Here is a tiny trained network, its code and every weight. The questions are about switching its units off for an input and a class, where a switched-off unit gives its printed mean instead of its output.

import numpy as np


def w(rows, s, z=0):
    codes = np.array(rows[::2]) - 128.0
    scale = np.full(codes.shape[1], s)
    scale[-1] = z or s
    return codes * scale


def f(y):
    return y / 2 * (1 + np.tanh(0.7978845608 * (y + 0.044715 * y**3)))


def log_softmax(a):
    a = a - a.max(-1, keepdims=True)
    return a - np.log(np.exp(a).sum(-1, keepdims=True))


def net(x, mask):
    res = np.array(x, float).reshape(1, 8) / 4 @ E
    y = f(res @ A[0][:, :-1].T + A[0][:, -1])
    res = res + np.where(mask, y, B[0][:, -1]) @ B[0][:, :-1]
    return log_softmax(res[-1] @ U[:, :-1].T + U[:, -1])


A, B = {}, {}
E = w([
[130,127,119,128,130,123,115],'x0',
[25,2,233,21,134,87,100],'x1',
[126,128,128,122,128,131,130],'x2',
[125,128,128,128,126,132,131],'x3',
[243,9,190,175,31,223,50],'x4',
[107,237,158,37,47,174,89],'x5',
[71,136,156,239,20,37,126],'x6',
[18,103,63,167,128,237,100],'x7',
],0.0054)
A[0] = w([
[185,69,146,150,69,167,98,21],'N1',
[94,83,163,103,147,110,113,32],'N2',
[219,174,179,116,139,54,158,98],'N3',
[41,139,47,169,142,224,121,108],'N4',
[163,142,142,75,214,198,131,48],'N5',
[132,47,101,201,181,94,184,60],'N6',
[49,163,135,92,189,92,182,77],'N7',
[76,153,183,212,13,55,160,56],'N8',
[86,200,153,69,35,173,121,126],'N9',
[255,180,179,108,158,43,123,59],'N10',
[45,128,78,187,151,202,68,67],'N11',
[133,155,143,103,90,148,134,65],'N12',
[177,80,113,93,121,142,88,56],'N13',
[103,212,175,96,57,171,110,113],'N14',
[122,212,132,51,59,158,60,82],'N15',
[188,130,101,35,193,177,152,124],'N16',
[224,211,54,212,130,169,125,10],'N17',
[45,32,163,18,115,99,120,22],'N18',
[71,185,129,118,188,97,171,40],'N19',
[70,166,104,121,147,74,151,97],'N20',
[84,62,227,98,132,100,42,65],'N21',
[61,135,143,169,131,201,114,66],'N22',
[136,168,149,94,103,141,166,65],'N23',
[166,121,149,76,188,196,154,86],'N24',
[114,38,119,212,183,121,179,158],'N25',
[192,148,161,109,133,75,149,69],'N26',
[161,120,122,66,184,186,153,71],'N27',
[195,64,185,150,78,178,56,11],'N28',
[69,176,75,94,174,62,143,36],'N29',
[86,172,128,117,158,87,178,112],'N30',
[186,187,71,179,106,167,150,54],'N31',
],0.0082,0.012)
B[0] = w([
[178,87,52,140,86,216,182,153],'N1',
[99,109,107,131,159,97,210,116],'N2',
[75,63,140,60,87,144,122,197],'N3',
[121,78,196,46,69,83,135,202],'N4',
[64,82,69,210,130,131,140,141],'N5',
[168,103,72,95,206,97,140,155],'N6',
[193,130,122,179,77,170,139,185],'N7',
[26,70,61,223,136,109,76,199],'N8',
[202,111,96,130,215,97,120,226],'N9',
[85,52,154,40,100,116,144,184],'N10',
[93,67,124,66,69,85,158,154],'N11',
[121,38,52,154,180,122,187,108],'N12',
[111,126,47,170,123,165,137,121],'N13',
[169,94,106,123,204,102,122,202],'N14',
[161,71,78,128,201,92,164,189],'N15',
[64,112,108,249,87,57,75,219],'N16',
[48,212,209,135,191,146,235,189],'N17',
[98,230,164,153,142,102,222,175],'N18',
[173,100,63,158,97,203,165,150],'N19',
[169,123,136,153,91,195,124,172],'N20',
[85,201,144,146,162,129,211,191],'N21',
[120,64,121,87,106,86,170,125],'N22',
[123,78,59,123,143,101,160,110],'N23',
[65,124,83,167,119,131,103,152],'N24',
[185,163,102,85,178,106,96,255],'N25',
[110,81,114,103,107,110,154,132],'N26',
[87,94,118,178,129,123,118,143],'N27',
[186,130,57,170,78,254,178,180],'N28',
[198,93,105,179,81,218,176,160],'N29',
[173,116,133,144,93,210,116,185],'N30',
[74,154,171,150,150,111,201,169],'N31',
],0.0091,0.0051)
U = w([
[205,123,107,174,79,240,175,64],'0',
[147,161,149,130,142,111,104,250],'1',
[86,210,183,150,182,104,255,42],'2',
[158,157,137,129,133,109,98,230],'3',
[144,155,140,122,139,117,81,221],'4',
[64,92,84,230,130,73,71,48],'5',
[217,98,89,98,251,75,133,43],'6',
[113,60,154,24,50,84,158,59],'7',
],0.0089,0.015)

Each question gives the input, the list of numbers given to net, and the class t.
The units are the neurons (one row each of A and B). Each row of codes is followed by its name. A weight is (code - 128) times the scale printed after its matrix; where a second scale follows, it is the last column's (A, B and U).
mask holds one flag per neuron, in row order. A switched-off neuron (its flag False) gives its mean, the last column of its row in B, instead of its output. The means were averaged over made-up inputs and are rounded, as every weight is.
A unit's drop is (log p(t) with every unit on - log p(t) with that unit switched off) / (log p(t) with every unit on - log p(t) with every unit switched off).
The circuit of an input: a set's keep is (log p(t) with only the set's units on - log p(t) with every unit switched off) / (log p(t) with every unit on - log p(t) with every unit switched off). Starting from the 12 units with the biggest drops (on a tie, the unit counted first), units are removed one at a time, each time the one whose removal leaves the highest keep (on an exact tie, the one counted first), for as long as the keep stays at least 0.8.
circuit, biggest first: the units of the circuit, biggest drop first
k most important neurons: the k neurons with the biggest drops, biggest first
drop of u: that unit's drop, to one decimal
input [2,-2,-7,-2,6,5,-2,8], class 7: circuit, biggest first : N4, N11
input [-6,0,1,-1,7,-3,8,-5], class 5: 2 most important neurons : N8, N30
input [-7,8,5,-6,-4,-6,7,-1], class 2: circuit, biggest first : N18
input [-3,-1,-4,-5,4,8,6,4], class 6: circuit, biggest first : N9, N14, N15
input [4,-6,0,-4,0,3,-3,4], class 2: circuit, biggest first : N17, N31
input [0,3,-3,0,4,-7,-8,4], class 5: circuit, biggest first : N16, N24
input [-2,6,6,3,-1,-5,-3,-2], class 2: 2 most important neurons : N18, N21
input [2,8,8,-4,-1,0,-3,0], class 2: 2 most important neurons : N18, N21
input [2,0,-6,5,7,8,-2,-5], class 6: circuit, biggest first : N15, N9
input [4,6,1,4,-1,7,8,6], class 5: 3 most important neurons : N8, N25, N17
input [-4,8,3,-8,-8,-2,-4,-8], class 0: circuit, biggest first : N7, N29, N30
input [1,-4,-5,-4,-3,0,-3,8], class 7: circuit, biggest first : N4, N11
input [0,7,6,-4,7,3,-4,0], class 0: 2 most important neurons : N28, N1
input [-6,7,6,0,-7,-7,-8,-6], class 5: circuit, biggest first : N16
input [-5,-8,-7,0,-5,8,-1,-7], class 2: 2 most important neurons : N17, N31
input [-2,4,-6,3,7,-7,-7,-4], class 0: 3 most important neurons : N28, N1, N13
input [-3,8,-3,2,-3,8,-2,-5], class 2: 3 most important neurons : N18, N21, N25
input [-5,-8,-2,3,-2,-3,2,2], class 2: drop of N17 : 0.4
input [1,-7,0,5,-5,-2,-5,3], class 2: drop of N17 : 0.9
input [0,-5,5,-5,4,-5,8,-5], class 5: circuit, biggest first : N8
input [-6,5,0,-7,-2,-8,-8,7], class 5: drop of N6 : -0.1
